Here is a tiny trained network, its code and every weight. The questions are about switching its units off for an input and a class, where a switched-off unit gives its printed mean instead of its output.

import numpy as np


def w(rows, s, z=0):
    codes = np.array(rows[::2]) - 128.0
    scale = np.full(codes.shape[1], s)
    scale[-1] = z or s
    return codes * scale


def norm(h):
    return h / np.sqrt((h * h).mean(-1, keepdims=True) + 1e-5)


def f(y):
    return y / 2 * (1 + np.tanh(0.7978845608 * (y + 0.044715 * y**3)))


def log_softmax(a):
    a = a - a.max(-1, keepdims=True)
    return a - np.log(np.exp(a).sum(-1, keepdims=True))


def net(x, mask):
    res = np.array(x, float).reshape(1, 7) / 4 @ E
    u = 0
    for l in range(2):
        y = f(norm(res) @ A[l][:, :-1].T + A[l][:, -1])
        res = res + np.where(mask[u : u + 10], y, B[l][:, -1]) @ B[l][:, :-1]
        u += 10
    return log_softmax(norm(res)[-1] @ U[:, :-1].T + U[:, -1])


A, B = {}, {}
E = w([
[160,57,84,48,136,189,87,125,126,173,78],'x0',
[66,183,127,46,96,155,28,169,223,117,154],'x1',
[147,208,191,83,118,114,153,138,149,104,87],'x2',
[149,117,123,80,120,79,198,86,124,84,143],'x3',
[197,88,151,100,186,36,78,223,201,181,42],'x4',
[104,189,195,116,118,218,172,169,182,205,88],'x5',
[37,145,160,167,100,116,167,50,141,3,51],'x6',
],0.0047)
A[0] = w([
[45,94,85,163,139,194,24,130,104,143,168,140],'L0N0',
[124,192,167,32,126,254,121,171,143,210,103,132],'L0N1',
[173,127,130,101,115,186,176,176,129,116,141,107],'L0N2',
[145,66,81,156,104,172,226,119,50,168,191,56],'L0N3',
[29,213,142,143,113,141,164,128,125,75,194,254],'L0N4',
[204,173,131,120,117,131,138,133,91,135,206,50],'L0N5',
[84,179,105,87,136,157,96,148,134,130,216,156],'L0N6',
[52,191,131,20,76,131,132,140,167,82,162,158],'L0N7',
[82,143,110,208,143,119,129,125,123,106,95,146],'L0N8',
[78,154,133,9,101,131,133,151,149,59,134,52],'L0N9',
],0.0088,0.0032)
B[0] = w([
[128,101,115,38,67,174,148,169,170,40,80,197],'L0N0',
[172,136,111,163,59,223,129,101,161,139,112,254],'L0N1',
[28,210,96,90,146,96,96,111,165,100,172,148],'L0N2',
[168,166,160,154,255,146,146,56,162,140,177,205],'L0N3',
[85,223,172,161,66,214,144,229,116,135,182,250],'L0N4',
[119,117,131,84,175,64,116,139,100,111,110,150],'L0N5',
[138,118,148,215,44,98,106,103,119,184,96,181],'L0N6',
[189,87,178,146,182,54,118,94,174,89,159,219],'L0N7',
[89,137,172,45,113,128,160,164,194,76,139,171],'L0N8',
[147,82,84,126,148,104,147,26,138,147,106,180],'L0N9',
],0.0098,0.0085)
A[1] = w([
[110,177,94,112,116,204,139,152,106,238,66,119],'L1N0',
[68,158,122,169,82,156,216,43,39,8,130,167],'L1N1',
[157,113,98,119,133,176,63,53,154,162,173,4],'L1N2',
[115,92,69,89,112,100,53,150,55,157,181,48],'L1N3',
[120,113,136,159,137,70,124,187,74,189,77,82],'L1N4',
[99,128,127,150,155,70,138,100,104,88,82,121],'L1N5',
[175,123,33,84,184,203,69,163,107,116,170,86],'L1N6',
[129,194,196,214,64,131,99,175,155,139,156,142],'L1N7',
[123,115,128,127,112,94,140,196,66,85,126,141],'L1N8',
[136,174,106,126,153,88,151,118,51,185,178,80],'L1N9',
],0.011,0.0021)
B[1] = w([
[143,156,229,148,81,79,167,111,160,116,238,174],'L1N0',
[153,175,204,151,41,123,117,191,172,254,179,211],'L1N1',
[114,144,118,83,79,171,199,214,110,74,119,180],'L1N2',
[110,137,40,220,87,178,80,123,20,197,99,135],'L1N3',
[34,157,122,69,120,163,127,153,136,44,127,137],'L1N4',
[131,200,128,128,179,216,168,134,105,125,207,142],'L1N5',
[129,178,178,218,63,79,113,83,120,219,162,164],'L1N6',
[115,150,169,110,96,141,171,149,101,223,209,251],'L1N7',
[61,66,151,89,105,114,97,168,123,190,75,144],'L1N8',
[112,95,123,121,210,37,112,77,134,69,100,145],'L1N9',
],0.009,0.012)
U = w([
[37,125,131,50,158,140,127,203,115,70,87,17],'0',
[147,137,128,122,253,82,149,80,114,100,150,130],'1',
[139,174,191,139,58,173,159,151,160,174,183,224],'2',
[73,119,81,152,119,90,57,157,39,179,105,2],'3',
[175,63,61,98,83,147,104,95,148,82,53,86],'4',
],0.011,0.0024)

Each question gives the input, the list of numbers given to net, and the class t.
The units are the neurons (one row each of A and B). Each row of codes is followed by its name. A weight is (code - 128) times the scale printed after its matrix; where a second scale follows, it is the last column's (A, B and U).
mask holds one flag per neuron, layer by layer. A switched-off neuron (its flag False) gives its mean, the last column of its row in B, instead of its output. The means were averaged over made-up inputs and are rounded, as every weight is.
A unit's drop is (log p(t) with every unit on - log p(t) with that unit switched off) / (log p(t) with every unit on - log p(t) with every unit switched off).
The circuit of an input: a set's keep is (log p(t) with only the set's units on - log p(t) with every unit switched off) / (log p(t) with every unit on - log p(t) with every unit switched off). Starting from the 12 units with the biggest drops (on a tie, the unit counted first), units are removed one at a time, each time the one whose removal leaves the highest keep (on an exact tie, the one counted first), for as long as the keep stays at least 0.8.
units of the circuit, in order: the units of the circuit, biggest drop first
most important unit: the unit with the biggest drop
k most important neurons: the k neurons with the biggest drops, biggest first
top k neurons in layer l: the k neurons of layer l with the biggest drops, biggest first
drop when u is switched off: that unit's drop, to one decimal
input [1,-1,8,3,5,1,3], class 1: units of the circuit, in order => L0N4; L1N1; L1N7
input [-2,-6,0,-3,5,2,-4], class 1: most important unit => L0N1
input [7,1,1,-1,3,0,8], class 1: units of the circuit, in order => L0N4; L0N1; L0N0; L1N1
input [7,-7,-6,8,-5,5,2], class 1: units of the circuit, in order => L0N3; L0N4
input [5,-4,-1,-7,6,0,5], class 0: 3 most important neurons => L0N1; L0N4; L0N3
input [-1,8,-2,-6,8,-8,3], class 4: 2 most important neurons => L0N4; L1N7
input [6,-8,5,-7,8,-5,-7], class 3: 2 most important neurons => L0N1; L0N4
input [2,-6,6,2,8,-3,-7], class 0: top 3 neurons in layer 1 => L1N4; L1N1; L1N7
input [3,-6,-6,-1,4,-4,-3], class 1: top 2 neurons in layer 0 => L0N3; L0N1
input [-5,-7,1,-5,7,0,4], class 0: 4 most important neurons => L0N1; L0N4; L0N3; L1N1
input [-1,-2,3,0,-6,-5,-6], class 1: 2 most important neurons => L0N3; L0N5
input [-1,-2,-3,6,-2,-1,-1], class 1: drop when L0N3 is switched off => 0.3
input [-4,0,-8,7,3,-4,-3], class 1: drop when L1N1 is switched off => 0.0
input [-8,-5,5,-4,7,-3,0], class 0: drop when L0N7 is switched off => 0.1
input [0,7,8,-5,8,-7,4], class 1: top neuron in layer 0 => L0N1
